Below are the code and all the weights of a small trained network. Each question names an input and a class and asks about switching units off, where a switched-off unit gives its printed mean instead of its output.

import numpy as np


def w(rows, s, z=0):
    codes = np.array(rows[::2]) - 128.0
    scale = np.full(codes.shape[1], s)
    scale[-1] = z or s
    return codes * scale


def f(y):
    return np.maximum(y, 0)


def log_softmax(a):
    a = a - a.max(-1, keepdims=True)
    return a - np.log(np.exp(a).sum(-1, keepdims=True))


def net(x, mask):
    res = np.array(x, float).reshape(1, 6) / 4 @ E
    y = f(res @ A[0][:, :-1].T + A[0][:, -1])
    res = res + np.where(mask, y, B[0][:, -1]) @ B[0][:, :-1]
    return log_softmax(res[-1] @ U[:, :-1].T + U[:, -1])


A, B = {}, {}
E = w([
[102,19,125,69,85,36,98,146,110,72,117],'x0',
[169,224,73,103,13,114,129,162,93,76,96],'x1',
[76,189,160,188,146,80,37,101,120,49,149],'x2',
[93,164,64,48,94,146,78,73,228,141,171],'x3',
[140,139,1,97,185,161,111,145,51,102,235],'x4',
[190,147,179,91,188,102,39,226,167,167,120],'x5',
],0.0097)
A[0] = w([
[52,101,89,158,94,143,189,84,97,110,133,127],'neuron 0',
[91,80,126,163,171,129,151,111,149,100,134,143],'neuron 1',
[134,57,135,186,151,145,138,105,141,117,145,111],'neuron 2',
[140,99,71,131,101,127,159,123,151,170,117,197],'neuron 3',
[141,136,116,77,120,132,93,103,182,146,133,158],'neuron 4',
[110,169,103,100,116,141,123,163,110,80,78,36],'neuron 5',
[134,165,129,126,82,138,117,133,113,90,124,74],'neuron 6',
[157,59,136,80,128,116,119,107,121,120,117,209],'neuron 7',
[155,172,134,165,148,157,125,131,143,183,122,203],'neuron 8',
[155,89,131,144,119,148,161,172,75,166,102,105],'neuron 9',
[157,148,116,139,82,146,133,129,96,90,96,133],'neuron 10',
[87,106,149,148,174,130,111,113,140,139,157,81],'neuron 11',
[142,110,135,128,133,80,101,102,128,84,136,130],'neuron 12',
[150,134,159,144,128,117,125,133,63,116,97,60],'neuron 13',
[113,117,68,111,155,127,113,143,49,141,225,98],'neuron 14',
[120,125,157,160,75,108,155,96,178,152,90,93],'neuron 15',
[137,137,163,132,130,74,127,116,168,146,93,189],'neuron 16',
[125,106,133,89,122,78,123,122,108,68,110,106],'neuron 17',
[143,167,153,90,78,126,118,189,104,128,127,175],'neuron 18',
[168,96,111,92,101,163,140,142,122,196,105,181],'neuron 19',
[118,149,120,169,121,189,146,80,115,137,124,96],'neuron 20',
[125,135,167,132,107,83,153,107,157,154,97,7],'neuron 21',
[166,95,164,184,141,130,121,142,111,94,153,59],'neuron 22',
[136,134,139,166,160,100,135,158,76,117,94,87],'neuron 23',
[83,171,146,197,142,79,40,104,93,86,136,101],'neuron 24',
[84,85,166,115,169,161,120,105,127,159,163,40],'neuron 25',
[139,119,141,171,151,121,156,148,84,103,112,62],'neuron 26',
[138,79,119,73,117,113,153,145,123,126,118,147],'neuron 27',
[185,132,118,126,171,114,70,250,169,153,132,217],'neuron 28',
[108,84,113,127,99,104,109,147,114,109,119,84],'neuron 29',
[172,200,152,142,139,141,148,100,112,140,144,79],'neuron 30',
[130,146,90,101,169,144,155,157,117,103,162,133],'neuron 31',
[127,115,146,114,177,122,100,127,139,153,132,111],'neuron 32',
[87,143,101,112,115,130,111,109,209,117,146,39],'neuron 33',
],0.013,0.0019)
B[0] = w([
[29,78,56,243,187,56,35,133,164,117,69,245],'neuron 0',
[124,118,75,136,66,136,145,190,124,157,93,197],'neuron 1',
[131,128,76,127,97,163,123,155,163,188,119,196],'neuron 2',
[81,113,154,187,154,136,181,101,110,98,142,191],'neuron 3',
[115,40,133,72,145,32,192,76,195,109,160,184],'neuron 4',
[139,70,111,91,99,213,173,181,155,189,78,179],'neuron 5',
[128,120,100,105,86,198,155,193,177,137,128,182],'neuron 6',
[112,162,164,159,96,164,93,114,83,212,163,186],'neuron 7',
[196,143,143,180,82,93,64,63,81,229,209,206],'neuron 8',
[94,96,146,105,159,130,186,52,185,109,150,199],'neuron 9',
[103,104,86,129,92,190,117,169,159,179,119,192],'neuron 10',
[139,121,89,94,61,214,198,176,135,170,127,194],'neuron 11',
[141,155,169,165,99,177,115,89,80,191,184,174],'neuron 12',
[132,79,121,56,98,115,164,101,178,112,96,179],'neuron 13',
[185,218,201,104,176,47,190,186,83,88,17,250],'neuron 14',
[199,218,160,135,211,79,146,162,103,115,17,203],'neuron 15',
[158,147,161,190,178,110,194,134,95,155,45,189],'neuron 16',
[150,169,161,139,71,131,82,113,105,206,171,188],'neuron 17',
[124,125,63,158,113,198,123,169,187,152,114,190],'neuron 18',
[32,140,186,169,169,229,213,61,136,85,155,201],'neuron 19',
[158,95,120,144,123,96,27,114,77,182,150,196],'neuron 20',
[175,182,172,95,176,96,137,174,86,98,88,180],'neuron 21',
[149,102,114,92,104,128,174,96,174,124,119,178],'neuron 22',
[107,71,148,23,92,2,126,40,210,148,143,187],'neuron 23',
[16,148,147,161,204,235,238,57,100,62,175,244],'neuron 24',
[171,123,95,89,56,190,192,197,120,186,113,202],'neuron 25',
[120,79,128,56,93,36,158,115,153,156,140,184],'neuron 26',
[61,167,167,160,85,122,123,102,74,160,203,183],'neuron 27',
[5,98,90,234,169,80,46,131,134,103,96,241],'neuron 28',
[191,163,134,127,66,112,63,123,72,188,182,175],'neuron 29',
[172,184,124,92,80,126,86,117,164,205,194,192],'neuron 30',
[146,180,179,106,159,71,157,134,118,123,74,196],'neuron 31',
[105,124,49,142,101,149,117,195,171,178,82,178],'neuron 32',
[151,95,106,12,121,38,156,87,187,115,154,193],'neuron 33',
],0.0064,0.015)
U = w([
[113,78,124,4,126,61,150,74,192,110,147,98],'0',
[159,218,174,109,178,97,156,215,59,103,57,90],'1',
[119,117,67,106,79,233,143,255,155,149,108,101],'2',
[71,94,83,219,164,98,39,157,132,107,106,179],'3',
[71,157,179,139,164,224,188,63,88,95,189,135],'4',
[144,189,167,133,83,121,64,100,45,204,219,134],'5',
[140,114,135,135,137,133,124,142,132,105,139,253],'6',
[206,51,164,92,136,177,48,189,87,25,174,10],'7',
],0.011,0.0055)

Each question gives the input, the list of numbers given to net, and the class t.
The units are the neurons (one row each of A and B). Each row of codes is followed by its name. A weight is (code - 128) times the scale printed after its matrix; where a second scale follows, it is the last column's (A, B and U).
mask holds one flag per neuron, in row order. A switched-off neuron (its flag False) gives its mean, the last column of its row in B, instead of its output. The means were averaged over made-up inputs and are rounded, as every weight is.
A unit's drop is (log p(t) with every unit on - log p(t) with that unit switched off) / (log p(t) with every unit on - log p(t) with every unit switched off).
The circuit of an input: a set's keep is (log p(t) with only the set's units on - log p(t) with every unit switched off) / (log p(t) with every unit on - log p(t) with every unit switched off). Starting from the 12 units with the biggest drops (on a tie, the unit counted first), units are removed one at a time, each time the one whose removal leaves the highest keep (on an exact tie, the one counted first), for as long as the keep stays at least 0.8.
circuit, biggest first: the units of the circuit, biggest drop first
unit that matters most: the unit with the biggest drop
top k neurons: the k neurons with the biggest drops, biggest first
drop of u: that unit's drop, to one decimal
input [8,-5,-7,5,-5,8], class 3: unit that matters most => neuron 28
input [6,6,2,-8,8,-1], class 0: top 3 neurons => neuron 23; neuron 26; neuron 13
input [-1,-7,-4,4,-6,6], class 2: top 3 neurons => neuron 14; neuron 25; neuron 32
input [7,2,-7,-7,1,-6], class 0: top 2 neurons => neuron 9; neuron 24
input [3,7,0,1,-2,-7], class 2: top 2 neurons => neuron 28; neuron 6
input [-8,1,-1,5,-7,-2], class 5: top 2 neurons => neuron 8; neuron 14
input [8,5,7,-7,-2,-7], class 5: top 2 neurons => neuron 17; neuron 29
input [-1,-8,6,8,0,7], class 0: top 4 neurons => neuron 4; neuron 33; neuron 0; neuron 18
input [8,1,6,-4,-7,2], class 5: top 2 neurons => neuron 17; neuron 14
input [4,-7,2,-6,6,7], class 2: top 4 neurons => neuron 11; neuron 25; neuron 0; neuron 32
input [-1,7,3,-7,7,-2], class 0: top 3 neurons => neuron 23; neuron 26; neuron 13
input [8,6,-5,1,3,7], class 5: top 3 neurons => neuron 0; neuron 27; neuron 17
input [-8,-7,3,-5,-2,-6], class 5: top 2 neurons => neuron 8; neuron 20
input [5,-4,-7,-1,-7,-6], class 1: unit that matters most => neuron 15
input [6,4,8,-4,2,-7], class 4: top 3 neurons => neuron 24; neuron 28; neuron 12
input [-2,6,-7,1,1,-3], class 4: top 2 neurons => neuron 19; neuron 3
input [3,2,-3,4,-6,3], class 1: drop of neuron 15 => 0.2
input [2,8,-5,-8,-6,-7], class 0: drop of neuron 9 => 0.6
input [-4,5,-3,0,5,-6], class 3: drop of neuron 25 => 0.2
input [-2,6,5,8,7,-6], class 0: circuit, biggest first => neuron 33
input [-8,-5,-6,-1,1,8], class 3: drop of neuron 17 => 0.1
